Look-ups in named tables: a row name and a column name give one cell, copied from the table.

gili:
,kib,neseb,lepu,levulo,fav,vum,kunekuz
tuso,109,133,131,152,105,126,154
kupi,116,116,150,103,86,170,204
saso,123,128,164,107,109,178,191
zorigu,115,111,144,97,78,165,208
sunit,139,126,165,87,139,176,154
sisig,129,95,104,75,104,123,130
rur,151,91,153,14,117,196,178
sop,125,95,103,81,97,119,134
dat,148,88,147,13,112,191,177
sig,150,99,166,21,123,208,186
kof,141,122,158,81,143,174,145
vate,138,78,126,22,88,169,180
gud,151,93,158,16,119,201,179
soburiz,107,125,123,146,95,122,156

What is the vum of dat in gili? 191
What is the levulo of zorigu in gili? 97
What is the kib of vate in gili? 138
What is the lepu of vate in gili? 126
What is the levulo of tuso in gili? 152
What is the kib of sunit in gili? 139
What is the lepu of sunit in gili? 165
What is the fav of zorigu in gili? 78
What is the fav of sop in gili? 97
What is the lepu of sop in gili? 103
What is the neseb of sig in gili? 99
What is the lepu of sisig in gili? 104
What is the lepu of rur in gili? 153

movaliz
cols = natif, ton
gaba: [89, 8]
zun: [75, -71]
kezan: [6, -65]
tes: [-44, 27]
fotibe: [58, 14]

natif of tes is -44
ton of fotibe is 14
natif of zun is 75
natif of fotibe is 58
ton of zun is -71
natif of kezan is 6
ton of kezan is -65
natif of gaba is 89
ton of tes is 27
ton of gaba is 8

buro =
,megibiv,sima,napena,goluf,pegako,muru,niza
vuviri,32.400,81.722,78.478,84.873,23.588,33.970,33.169
barol,60.204,52.593,58.186,47.353,51.786,56.481,49.109
las,38.679,77.845,76.614,81.414,29.040,31.692,31.513
musove,61.216,46.184,54.608,56.410,67.344,47.786,52.102
tudo,53.147,60.517,55.001,65.511,48.282,47.609,50.102
sovulel,62.257,44.978,53.690,56.535,66.340,47.269,51.726

tudo, niza -> 50.102
vuviri, megibiv -> 32.400
barol, sima -> 52.593
sovulel, napena -> 53.690
sovulel, niza -> 51.726
barol, niza -> 49.109
vuviri, niza -> 33.169

lor =
,gimu,bor,bekopek,gel,zoz,petolo,pev,latalel
ditik,-0.2,-1.2,3.3,0.6,0.3,5.9,7.3,0.1
dudeka,3.6,1.1,5.2,-5.1,3.2,-2.0,-2.5,-1.5
noguga,2.4,-1.9,5.0,-4.3,4.9,-2.1,-0.8,-0.4
nit,0.8,7.4,-0.8,1.5,-2.7,4.6,-0.2,-1.1
miz,5.2,0.2,1.3,3.3,2.7,1.7,2.4,-1.5
zeni,-2.6,-0.6,3.5,3.4,1.4,-1.3,1.4,1.2
rido,6.4,2.6,2.4,-4.6,6.4,-0.1,-2.3,-2.8
buv,3.9,-3.1,3.3,2.0,6.5,1.4,2.2,0.5
mib,0.0,-1.5,3.8,0.5,1.1,3.5,5.3,1.0
furulav,2.4,7.9,0.3,-1.1,-2.3,4.7,2.6,-0.9
surudop,4.4,5.3,1.5,-2.2,-0.6,0.7,-0.8,-2.1
lem,-3.1,2.0,2.2,1.6,-0.3,4.8,2.0,-1.1
gezosir,3.0,0.8,1.3,0.3,4.6,-4.5,-0.4,-0.2
duz,4.3,6.9,-0.5,-0.5,-1.6,2.3,0.2,-1.6

buv, gimu => 3.9
mib, bor => -1.5
gezosir, bor => 0.8
noguga, gel => -4.3
miz, pev => 2.4
miz, bekopek => 1.3
rido, pev => -2.3
nit, zoz => -2.7
zeni, pev => 1.4
zeni, zoz => 1.4
nit, gel => 1.5
miz, latalel => -1.5
miz, gel => 3.3

vare:
|  | mog | folim | mal | dif |
|---|---|---|---|---|
| vutivus | 190 | 129 | 170 | 145 |
| fen | 170 | 200 | 160 | 205 |
| fum | 198 | 210 | 200 | 109 |
| pid | 232 | 193 | 199 | 39 |
| zur | 222 | 164 | 213 | 35 |
| devot | 172 | 193 | 154 | 206 |
| sifuzok | 212 | 140 | 175 | 83 |

What is the mal of zur in vare? 213
What is the mog of sifuzok in vare? 212
What is the mog of zur in vare? 222
What is the dif of pid in vare? 39
What is the mog of fen in vare? 170
What is the dif of devot in vare? 206
What is the folim of sifuzok in vare? 140
What is the mal of sifuzok in vare? 175
What is the mal of fum in vare? 200
What is the mal of pid in vare? 199
What is the folim of pid in vare? 193
What is the folim of devot in vare? 193
What is the folim of vutivus in vare? 129
What is the mal of vutivus in vare? 170
What is the mal of devot in vare? 154
What is the dif of vutivus in vare? 145

fofifir =
,luri,tuk,lum,luz,fuz,sezi,sek,gorine,sata
sideraz,224,219,219,144,173,200,177,172,174
bod,66,177,61,137,174,185,95,233,77
non,217,133,129,121,196,62,112,193,128
dopodu,53,136,61,189,92,105,134,172,201
renug,188,138,131,85,75,204,66,59,110
som,88,168,121,222,96,154,206,106,91
seno,219,141,138,77,77,186,122,77,129
neve,97,188,55,99,136,149,203,206,89
taroki,208,168,72,215,150,237,160,87,178
zepitu,180,72,122,206,64,198,128,153,171
lometap,196,113,69,124,133,138,85,107,174
mek,74,100,212,240,74,97,226,102,77

taroki, luri: 208
seno, sata: 129
taroki, sezi: 237
seno, luri: 219
renug, lum: 131
seno, lum: 138
som, fuz: 96
som, tuk: 168
seno, tuk: 141
dopodu, sata: 201
neve, tuk: 188
Which row has the largest luz? mek

dom
         komuf  mes  pevoze
firud       45   27      21
kamura      40   35      40
dopome      43   53      37
duzo        70   21      46
tef         32   63      40
nilati      42   15      65
silin       17   71      58
lavivo      47   18      10
gonudub     36   22      17
sil         23   38      32
kerif       56   15      17
bes         75   32      45

gonudub, komuf: 36
duzo, mes: 21
gonudub, pevoze: 17
duzo, pevoze: 46
firud, komuf: 45
bes, mes: 32
nilati, mes: 15
silin, mes: 71

Table seza
	voka	vebik	mef
bor	6053	7207	2890
lapub	5064	7455	5310
kon	5027	7574	5264
zalo	6092	7248	2993
boga	4621	6339	782
mep	4610	6511	758
des	756	6445	3502
boze	740	6481	3468
pazo	929	6403	3543
rulig	820	6410	3520
morum	6059	7098	2833
ket	5971	7066	2779

voka of pazo: 929
voka of zalo: 6092
vebik of ket: 7066
voka of kon: 5027
vebik of boga: 6339
voka of boga: 4621
vebik of zalo: 7248
mef of boze: 3468
vebik of lapub: 7455

fufeso.tsv
	gidu	bedabos	dif	sib
vugeg	32959	40858	44796	75001
rodotum	68417	37766	27809	71168
magatug	63253	41152	68236	15096
zevemur	26228	33917	25561	41471
zedenu	60982	85859	47073	45291
fatilaz	60870	85728	44730	46244
vufebe	58685	83641	34630	49846
lapuv	59642	50275	37913	74903
kisopa	40992	34446	55810	19158

dif of fatilaz: 44730
bedabos of vufebe: 83641
bedabos of vugeg: 40858
gidu of zevemur: 26228
bedabos of zevemur: 33917
dif of lapuv: 37913
dif of kisopa: 55810
gidu of zedenu: 60982
sib of zedenu: 45291
gidu of vugeg: 32959
sib of rodotum: 71168
gidu of kisopa: 40992
dif of zevemur: 25561
dif of vufebe: 34630
Row with the largest dif: magatug

beg
|  | sosef | tedibag | zod | vinadum | fafun | dobi | timenal | munomev | naz | nolisa |
|---|---|---|---|---|---|---|---|---|---|---|
| lafo | 30 | 52 | 65 | 132 | 113 | 207 | 111 | 193 | 79 | 30 |
| nas | 216 | 218 | 191 | 61 | 35 | 145 | 86 | 178 | 151 | 174 |
| bulotem | 74 | 115 | 46 | 132 | 99 | 58 | 123 | 67 | 221 | 168 |
| rusi | 119 | 162 | 78 | 115 | 172 | 108 | 38 | 216 | 124 | 177 |
| tak | 33 | 176 | 120 | 96 | 191 | 115 | 146 | 205 | 105 | 139 |
| fur | 85 | 116 | 86 | 216 | 227 | 112 | 185 | 75 | 70 | 185 |
| bobad | 85 | 174 | 191 | 41 | 160 | 226 | 44 | 224 | 62 | 50 |
| zukop | 106 | 113 | 88 | 46 | 161 | 222 | 35 | 198 | 83 | 52 |

nolisa of nas is 174
zod of bulotem is 46
sosef of rusi is 119
vinadum of tak is 96
sosef of fur is 85
fafun of nas is 35
timenal of zukop is 35
zod of bobad is 191
sosef of nas is 216
Row with the largest tedibag: nas

mefu =
,potivo,dilus,ris,mosofo
botufe,100,109,74,112
suro,91,121,4,133
pudaret,122,80,240,63
mun,108,99,133,95
fanoz,103,105,95,106
vikago,119,84,221,69
piga,101,107,83,110
lapeso,110,96,148,91
kisi,91,120,8,132
zil,110,96,148,90

mosofo of botufe is 112
dilus of botufe is 109
mosofo of lapeso is 91
mosofo of kisi is 132
potivo of lapeso is 110
dilus of vikago is 84
Row with the largest mosofo: suro

difi
|  | rareba | lamum | pipo | kibivis | vus | liva | pasogos | vez | bab |
|---|---|---|---|---|---|---|---|---|---|
| zapusav | 56.4 | 46.7 | 43.6 | 59.5 | 51.8 | 67.2 | 57.4 | 52.6 | 19.2 |
| kup | 51.0 | 49.9 | 43.2 | 40.6 | 58.5 | 67.8 | 62.1 | 57.3 | 53.3 |
| bol | 53.4 | 57.6 | 69.0 | 59.8 | 56.5 | 39.9 | 70.9 | 47.4 | 58.9 |
| kovofa | 44.9 | 50.2 | 40.2 | 52.0 | 56.5 | 76.3 | 57.9 | 54.7 | 59.5 |
| nipino | 53.0 | 35.8 | 50.6 | 67.1 | 53.1 | 28.9 | 70.5 | 45.9 | 26.4 |

kovofa, rareba: 44.9
zapusav, bab: 19.2
kup, kibivis: 40.6
kup, vez: 57.3
nipino, liva: 28.9
kup, vus: 58.5
nipino, bab: 26.4
kup, lamum: 49.9
nipino, lamum: 35.8
kup, bab: 53.3
zapusav, lamum: 46.7
kovofa, pasogos: 57.9
Row with the largest vez: kup

